Each row is followed by its band, which names the range that a hidden value of the row falls in. A new part has a new value, new ranges and new names.
[-104  176  230  146  201   31   55 -229   89   63  121 -300  200  206
  338  -82 -135   11    8 -127 -176  -27  206   19  227 -301  -97  373
  113  199 -247   41  141  299  455   43  446  173 -116  212  426   90
  296  257  -28  223  -87 -283  -66 -164  -60 -105  120  223]
P
[-246   -7 -235  163   40   68 -179  149  -13   55  405  -71 -131  362
 -437   58 -245  149  156  -33   69 -358   85 -104  209  304 -132 -206
 -293 -161  658 -166  -37 -328   94    5   19  359  186  -92 -395  164
  -99 -438  132  110 -219   39   81 -183 -259  -78  115  154]
E
[-146  237  105  268  270   35   93 -350  332   89  170 -294  -64  203
  192   -7  -96  -50   84  -46   25  -42 -178  -27  -18 -419 -120  353
  176  -78 -189  -48  268   61 -123  -22  134  215 -173  170  311  169
  302   50   79  207 -112 -114  290 -136   12 -253  132  283]
C
[  43  534 -315  328  -50  178 -417 -187   58  -15   74   90 -481  -31
  117 -140 -359 -166  152  -94   50 -364  336  196   39  -70   -6  305
 -199 -293   91 -304  455 -356   -6 -164   -5  170  -26  -60   53  491
  116  -82   99  -92 -107  -15  341  184 -128 -489  191  156]
P
[-321   96   -7  159  222   51  103  -24  189   93  247 -329  102  229
 -171   64 -206  197  135  -76  196 -267 -270 -122  -23 -139 -156  195
   14   15  198   20    1  -71  -64    9  258  172 -170   62   86   72
  169   13  -92  317  -87 -120  102 -246 -162    2   90  281]
E
[-219  -32  248   45  222 -112  183 -160  169 -143  272 -115  335  396
  116  -42   57  199  -83  -21   36   14   -9 -269  269 -135   92 -136
  109   48   16  168 -105   55  450 -294  225  -87 -186  406  104    3
  235 -148  110  491  -75 -252 -198 -326 -359  290  108  144]
R
[-186  224  -31  185  228  109 -298  219   -7  147  496 -120 -119  225
 -215 -166 -171 -132  270 -374 -117 -261  290  -43  311  135  -79   40
 -292  -29  444 -408   76   62  335  135  292  293  256 -309 -152  243
  -33  -78  -37   47    8   66   38   35 -176 -103   44  128]
J
[-155  222 -597   83 -117  296  -29 -142  -35  100  232  216  -43  -49
  -53  142 -347   16  253  228  443 -382   79  216  -18   -1  136 -166
  -33 -236  177 -223  244 -505 -347   12   36  102   99  -87 -294  436
   23 -533 -157    8  -63   83  199 -139  -19 -453    5 -232]
R
[  44 -234 -329  138 -222   60  -36  205 -362  326   79 -217 -114  166
   23  -35  -68  -68  186  265  -97 -101  202  100  115  170  205  -96
   -2  190  121  112 -172 -152   86  117   69  382  286 -156 -277 -111
   32 -340   57 -100 -238 -109 -163 -184    8 -318   38  -47]
T
[-448  -74   77   60   50  -66  162   70    4   -7  158 -456   51  200
 -152 -102 -128  260  131 -122  201 -301 -211    1  -38  -79   78   19
   30  -71  285  220   -5   -5  114 -121  217  152 -196  157  121 -142
  159 -133 -145  297  -49 -246 -193 -243 -287  109   16  243]
G
[-198  243 -530  289 -283   15 -150 -122 -166   -9  150   83 -373   27
  -10   86 -481   64  136  129   83 -439  112  201  -43   12  -86  101
  -66 -320  251 -142  215 -633  -20 -287   31  279  -48  101   42  348
  132 -391    8   30 -171  -56  249  -47 -188 -404  160  189]
H
[ -89  417  214  242  308  -30   65  -68  425   29  194 -352   22  177
  -16  -79 -235  167   69 -103  129 -155    1 -277   34 -183 -428  415
   88   26  135 -128   93 -105   74   27  208  182  -84   27  136  132
  277  347   80  158 -109  -73  211   91 -183  -87  197  432]
N
[-170 -259  199   32  -63   12  186  -89 -279   85  294 -283  343   82
 -385 -281  -31  -67   42 -241 -435  218  206   83  213    5 -343   12
  -47  111   53  -82 -153  272   48  223  237  369 -130   14   84  148
  -99  168   84  -91  228   91 -141 -187  168  180   29  198]
J
[-236    7  282   -1 -227 -203  248 -158   68 -140 -198 -365  107  -43
  155 -204 -155  136    6   76  -59    3  362  132   95 -193 -171   10
  320 -199   19  271  177   -1  315    3 -153  334 -139  312  105  -10
  222  -70  115 -217 -160 -253 -277   61  -43 -129   44  182]
J
[  76  742  130  316  564  181 -341    6  482   48  401  100   82  226
 -134  -78 -250 -182  100 -389   19 -252  165 -373  210 -118 -306  369
 -191   -3   43 -446  117 -107  217   34  292 -124 -128 -213    7  573
  216  411   58  313  -77   56  335   44 -251   36  306  343]
S
[ 117  183 -146   60  162  243  -91  190  272  268  227  170  476  117
  -58  -87   49 -323  239   61   80   10  197 -244  108 -170  270 -209
  223   78 -306  -20 -108  -30 -146  372    2   44  188 -253 -538  255
  -14 -157   13  -68 -327  -57  -97 -137  165 -196  -33 -156]
P
[ 377  -23 -123  -41   75  378 -210 -301 -235   31  248  319  -34 -175
 -190 -244   89 -194 -115  -29  -45    5  319  -38 -108  163  -42  125
 -114  168   15 -180   66  195  -36   22  247 -179  -73  -55  -64  270
  -22  116 -238  -90  315   51  -47 -157  103  -34  -52 -171]
A
[ 364 -352 -313   27  107  256  -53 -265 -316  220  -52  261 -254    3
 -375   46   60   12  -69  548  303 -209 -164 -191 -260  446  -55 -101
   18  -39  120  -32   14 -225 -248  -55 -152 -231 -215  -44 -356   75
  177 -405 -202  117  106  -64 -116 -453    8   15 -123 -350]
H
[ -85  306 -410  278    3  254  -23  -70 -140  174  387   -1   49  209
 -194  171 -302  -30  172 -102  122 -356  -71  157  -86  -72  -73  335
 -251   86   60 -308   -7 -409 -156  140  477   58  -51 -275   55  465
  149   35 -189  344   34   79  332 -207 -147 -220  269  189]
E
[ 224 -200  120  -84  291  101   37  435 -255  555  -23 -239  256  -45
 -288 -383   96 -340  262   39    2  -40  -37 -273    3  208  177 -288
  240  268 -190  189 -349  275  -17  229   87  -82 -150 -413 -298 -257
  106   41 -208   25  -30  -74 -610 -415  105  253  -71  -93]
R
[ 466 -121 -113   93  143  286 -167 -396 -252  134  202  210 -317   -5
 -297 -194  134 -171 -126  124  -40  -37   85 -118 -264  259 -203  223
  -84   44   35 -247  127   67 -165   33  120  -83  -94 -116  -64  156
   92    2 -147  -18  252   55   60 -209   97  -87  -33  -75]
G
[  31  638  -53  280  417  175 -322  -64  526  -15   28  224  225  118
  129   32 -281   25  129   -9  288 -290  133 -378  227 -188 -112  357
   -5  -47 -195 -287  216 -248  210  -61  136 -252 -253   25  -90  588
  265  234   28  304 -149 -218  201   76 -232  -36   86   43]
E
[ 301 -173 -488  172 -139  228  -55 -139 -564  252 -147  300   58 -226
  -50   61 -161  -43   56  505   16   35  192   18  173  306 -152  186
 -106  278 -168 -302 -143 -342  -41  -68   95 -224 -239  -87 -167  506
  170   30  -85   22  410   50   24 -128   96   19  -64 -439]
J
[-124  152  112  -51   28   -1  388 -165  303  -40  -71 -248  574  -31
  388 -207  -49  288  146  232  381  168  160 -119  220 -332   58   -2
  372  138 -313   97   53  -30  -59  -18  148   10  -89  264  -39   55
  140  100  113   43   56 -165 -182   94  -23  -66  -83  -97]
H
[ -32  287  -52  410   60 -102  -57 -316  162  -18  137  -27  -84  306
  312   78 -168  -42  -33   34 -199  -78    7  -94   53 -355 -119  444
  131  -60 -290  -64  138 -232  267 -236  194  130 -201  280  365  295
  380   37  167  317 -227 -261  276  -97 -172 -213  240  372]
C
[ 424 -213 -318  131 -278    4   42  -74 -486  401 -141   40   -3 -190
 -209 -279 -183 -179  102  376 -274   71  132  -81 -196  167 -388  118
  311   95 -355  -50 -165 -245 -304   91   28  301 -194 -147  -59   10
    4   51   32 -310   -3  -17 -185 -174  348 -193  -33  122]
C
[  36  352  198   39  254   36  -44  -66  309 -127   93  -19  245   83
  366 -180  -12   72  -36  -72  181  -58  232 -271  192 -224  198  107
  128  171 -126  133    8   72  440 -289  266 -273 -163  254  121   97
  277  202  -11  300  -56 -275 -165  -37 -336  103  126   99]
S
[ 373 -246 -263   53   89  246 -223 -147 -250  302  -65  150 -324 -154
 -353   -7 -167   -3  -60  439   66 -305   52 -222 -299  397 -378  195
  138   41  174   -6   83  -12  -52  136   -8  104  -79  -49 -178  -36
  139 -112 -343 -194  -90 -210 -141 -312  190 -219 -198 -131]
N
[ 755   30 -199   35  -52  198 -110 -206  -63  273 -258  151 -262 -228
  -26 -259   38  -86  -18  522  224  -97  236 -256 -484  193 -217  292
  353   87 -225  -20  124 -174 -273  209  -83   11   30 -232 -292 -107
  157   78 -162 -369 -106 -165 -166   46  214 -439 -114  -79]
S
[-126  -52  202  169 -261 -102  402 -225 -106    5  -30 -535  188  114
  255 -123   14   -2  -31   46 -272  290  228  277  117 -344  -54  269
  155  186 -247  226  -48   37   72  107   99  336  -64  199  261   70
  267  205  256  -55   -2  -71   28    2   56 -160  250  241]
P
[  41  526 -293  379  -64   80 -399 -189  122  -73  181  108 -409   73
  123 -184 -305  -89  127 -136  -20 -304  282   49    2 -136  -61  386
 -141 -273   36 -336  383 -381   34 -222  105  207   -6    8  105  426
   84  -19  146  -25 -122  -77  354  242 -174 -444  160  295]
G
[ 167  625 -295  183    2  250  -37 -113   49   42  207   72  -82  -61
   83  -60 -247  -58  158  -52  362 -275  232  116 -103  -84  -12  305
 -153   39   40 -360  146 -489 -171    0  292 -145   13 -320  -47  486
  208  170 -102  120  150  183  301  164 -217 -314  303   91]
A
[ 193 -323 -116   58  -88  119  -50 -140 -299   86  144  123   93  121
 -692 -143  -34   28  -89  120 -167  -65   44 -189 -143  347 -391  -25
  -78  -36  153  -50 -167 -147 -160  135    2  140 -229  -38 -267  140
 -112  -73   20  -38   30   -9 -125 -336   76  159    3  123]
E
[  87   15  -49  -16  161  229    3  282  -81  277  250 -169    6   55
  -71  -65  142 -128  188   24  250 -187  181  -61  -68  142  263    7
   -9  273  250  -41 -120  104  160  351  233  -41  355 -446 -394  -49
  192  -79 -353   14   23  -29 -215  -58  -99 -140  -50 -230]
T
[ 114 -197 -132  284  -61   73 -125  130 -182  441  -32 -282   25  335
  -95 -155   32 -309  258  138 -302   23   90   64  156  -23  192   19
   22   58 -305   41  -47   12  -86  373  -66  447   96 -246 -245   17
   10 -207  251  -88 -369 -181 -105 -223  197 -312   42   49]
C
[ 523   69 -185   86  -95  115   -3 -169 -243  244 -114  178 -104 -481
  133 -383    0 -386   37  298 -144  325  318  -93  -51   12 -141   68
  294  160 -378 -117  -65 -102 -352 -163 -149  -65 -161  -73  -88  243
  117  205  117 -400  289  215   13   95  324 -149   13 -134]
C
[ -14 -176 -183   68 -284   64   89 -335  -24 -286   65  343  409  145
   -1   41  127  195 -127  315   78  144  263  -69  134  -64  132  -58
   34  -48 -126   -6  -30 -300  122  -84  -47 -142 -103  361 -287  417
   40 -277  122   96   71 -213  -44  -41 -112   32  -90 -264]
J
[ 235   37 -189  168 -104  105 -203  273 -169  332   74 -228 -117   28
  149 -233  -49 -112  222  108 -119  -75  430  -39   75   86   72  263
   41  321   20  -72  -67   40  213  280  250  370  414 -312 -211 -108
   32   97  -47 -278 -170 -173 -155  170   64 -436  -58   13]
S
[ 262   13  -37  -36  -64  225  -42 -202 -207  -86  247  269  159 -140
 -182 -262  118 -138 -122  -58  -74  104  388  -52  -56   93  -33   50
  -53  138   -6 -128  -69   40   55    1  195 -201  -71  -25 -128  309
   16  144 -128  -75  320   75  -96  -35    5   94   13 -109]
T
[-251  -55  339  -46  395   25  137 -162  344 -214  275    5  459  281
   59  -15  160  188 -107   17  164  123   84 -365  439  -74  126 -272
   56   61  128  110  -61  217  426 -222   47 -250 -137  440 -151  169
  194 -158  114  394   54 -166 -171 -253 -292  406  -29 -173]
H
[ 299 -150  102  -31  364  270 -215  417   80  489  -59 -248  268   31
 -203 -472  224 -272  295   43  118   35   31 -363  114  110  392 -188
  114  317 -217  184 -199  418 -197  326  -10  -10   21 -348 -496 -246
 -106  100  -17 -108 -163 -190 -465 -210  169   52 -197 -185]
N
[-233  -26  266 -146  275  129  125  138   44   44  120 -123  590 -228
 -152 -153 -164   71   70  -52   -9  156  382 -206  550  110 -302 -171
   40  282  208  -35 -189  330  308   90  113  -41 -136  111 -193  296
   42  277  -40  -89  298   87 -263  -74   60  399  -97 -235]
E
[ 201 -202 -408  107 -290   90   17 -399 -250 -147  159  472   -4  -58
  -15  205 -131  126 -300  537 -121  112  321 -124   91  193 -255  -50
   58   80  139   11 -146 -429  101 -335  -80  -10  -32  455 -167  378
  118 -280  124  -62   31   -9  162 -198   -7  -92   71 -162]
N
[ 142  -70  162   -6  177  -25  227   95  -43  330  380 -318  -98  249
 -213 -133   89 -131   96   24  -19 -102   69 -185 -206  137 -192 -100
  251   80  254    7 -132   80   98  337  172  336  336 -350 -211 -322
  199 -185 -150  -31 -197   43 -231 -234  -10 -175   91  215]
R
[ -77 -245   73   83 -123  -77   81   37 -346   28  252  -19   91  -19
 -578  -88 -135  -96 -131  -60 -459   32  201 -123   12  244 -521  -33
   21   -3  296   30 -307  -62  211   30   -2  209 -188   51  -76  199
   87   53   -7 -111   82   84 -117 -244   38  296  115  237]
P
[-165  109   59  249   56  -64  234 -342  215   54    8 -323   61  218
  257   69 -122   90   58  146   26    9 -111   28   29 -388 -140  314
  236  -39 -230   54  170  -99  -35  -13   79  255 -184  247  261  139
  327  -14  144  186 -150 -187  186 -124  -15 -246  140  241]
J
[  98  317  282  283  116 -113 -113 -166  239 -160  254 -204  -83  330
  303 -256  120  -40 -124 -294 -247   41  191 -204    7 -330   56  469
   24  135 -133   61   18   90  453 -247  339   40  -66  205  356   16
  275  339  175  269 -122 -269   75   84 -333  -38  278  529]
A
[-171   39  139  -60 -156   34  177    5  281 -198 -174 -230  497  -52
  120 -252   13  300   61  151  332   51  288  -68  141 -222  215  -26
  206   34  -83  299   36  -24   51   56  -60   -5  -85  288 -232   53
   44   69   75 -109  -78 -330 -288  166 -103  -23 -121 -108]
N
[-124 -330    3  175  -95   46  104  -64 -342  111  138 -101   49  -30
 -473   -7  -36 -254  -86   43 -446  192   48   68  122  105 -255  -59
  -63   16  107   82 -242  -12  -99   34 -213  156 -268   93  -94  359
  127  -28  148  -93  136  165   95 -315  177  225  145   28]
G
[-309 -209  209   11  170   99   -9 -156  271 -218  152 -139  442  432
  -73 -189  300  256   50 -117  244  -17  -96 -150  197 -200  477  -86
  -87  -55  -38  150  101  265  159  -15  136 -116 -189  323 -142   40
  -43 -219   41  400   -5 -431 -258 -204 -267  223 -202 -113]
J
[ 501   43 -240  163   37  301 -211 -263 -310   72  142  330 -228 -200
  -29  -59   13 -131 -177  235  -69   42  357 -112  -34  256 -200  396
 -157  317   44 -297  -29  -82  110  -90  208 -263  -18  -57  -44  394
  221  262 -162  -51  375   67  171   19    9  -80   32 -224]
N
[-166  330   69  131  248  -17  203   -6  269  -54  345 -185  138  192
  -81 -114  -18  194  150 -139  417 -150 -181 -247  -41 -129  -30  113
   -7   -7  192 -205  -50 -283  -72 -159  269 -175 -123  -87  -46  165
  223   86  -39  416  201   60  106   39 -393  154  141  208]
C
[ 400 -113 -384  261 -220  205 -119 -323 -457  232 -131  120 -194 -197
   -3  -33 -218 -137  -57  423 -299  153  330  115  121  190 -378  345
  -80  230 -173 -205   -4 -224 -173  -22  -13  184 -138   33   11  417
   93  151  188 -260  184  103  241  -59  283 -269  100 -102]
A
[-124  347 -377  241  -53  138   84  -81 -234  171  342   25 -155   41
 -117  233 -409 -173  106  -26   45 -373   12  247 -110  -36 -150  147
  -92  -62  156 -196    2 -509  -45  -27  262   55  -77 -204  116  470
  340 -133 -204  242   -9  188  308 -266 -148 -229  386  190]
G
[-148  133 -132  217 -164  -80  -83  -36 -134  -20  265 -294 -271  179
    6 -217 -199  115   73 -236  -93 -305    3   69 -192 -126  -16  330
  -38  -28  181   58   45 -148  138 -245  409  323  -71   87  345 -111
   79   31  -64  158 -102 -212    7  -59 -267 -198  166  551]
E
[ 137 -128  -48   90  116   89 -107  419  109  358  -20 -113  276  135
 -166 -151   76 -228  194  233  -16   39   98 -344  182   66  275 -304
  195  167 -111  274 -318  -12  -54  213 -238  116   98 -159 -591  -63
   17 -167  170 -110 -423 -169 -281 -217   84  -20  -16  -95]
N
[ 107 -128 -281    6 -249  270   28 -485 -129 -190  -21  392  336   47
   44  -17   60   92  -90  361  183   73  326  137  137  -19  243 -112
  -37  -78 -252  -46  178 -223  -61  -18  -37 -186 -138  299 -251  481
    1 -334   64   42  111 -163  -50 -145   11 -124  -95 -437]
R
[ 114  396 -134  394  -39  -45 -213 -398  124  -86  150   38 -381  252
  307 -134 -155 -140  -40  -58 -169 -144  108   22  -63 -305   31  349
   34 -228 -231  -70  300 -303   88 -387   95  160 -167  250  355  251
  248  -74  265  188 -250 -181  311  -27 -202 -367  311  451]
H
[-261  -41   30  205  -27   54   63   -9   -9  -19  177 -515  -46  362
 -222 -152   14  208   86 -186  156 -240 -237  109 -117 -124  231  239
 -226   13  196  168    7  -64  -98  -15  251  139 -161   42  122  -71
   93   21    0  343  -47 -230   21 -168 -312  -14  154  332]
N
[ 129  -96   62   74 -247   -2   46 -189 -315  -98  273   36  -86  -70
 -219 -167   16 -210 -240 -107 -478  154  397   65  -84   54 -263   82
    2   70  165   83 -172   -2  198  -74   52  152  -57  116   80  192
  115  105   39 -186  107  101    3 -109   22   35  238  255]
A
[-113  319  233  193   98  -13  -32   29   86  -18  129 -522 -246  116
  -23 -299 -107   54   87 -347   57 -248   84   61  -89 -125  -50  418
 -131   18  240    8  131   31  176  -45  273  134 -109  -92  269  -19
  237  332  -45  134   33 -114   23  113 -313  -73  239  454]
S
[  20  492 -261  319 -218 -103 -209 -144  -44  -73   97   -7 -549  -61
  184 -131 -441  -28   48  -32  -78 -340  330   95  -94  -58 -261  334
   22 -262  195 -162  261 -518  185 -372   63  286  -33   75  236  257
  237  -34  100  -99 -151  -36  249  205 -235 -421  287  447]
P
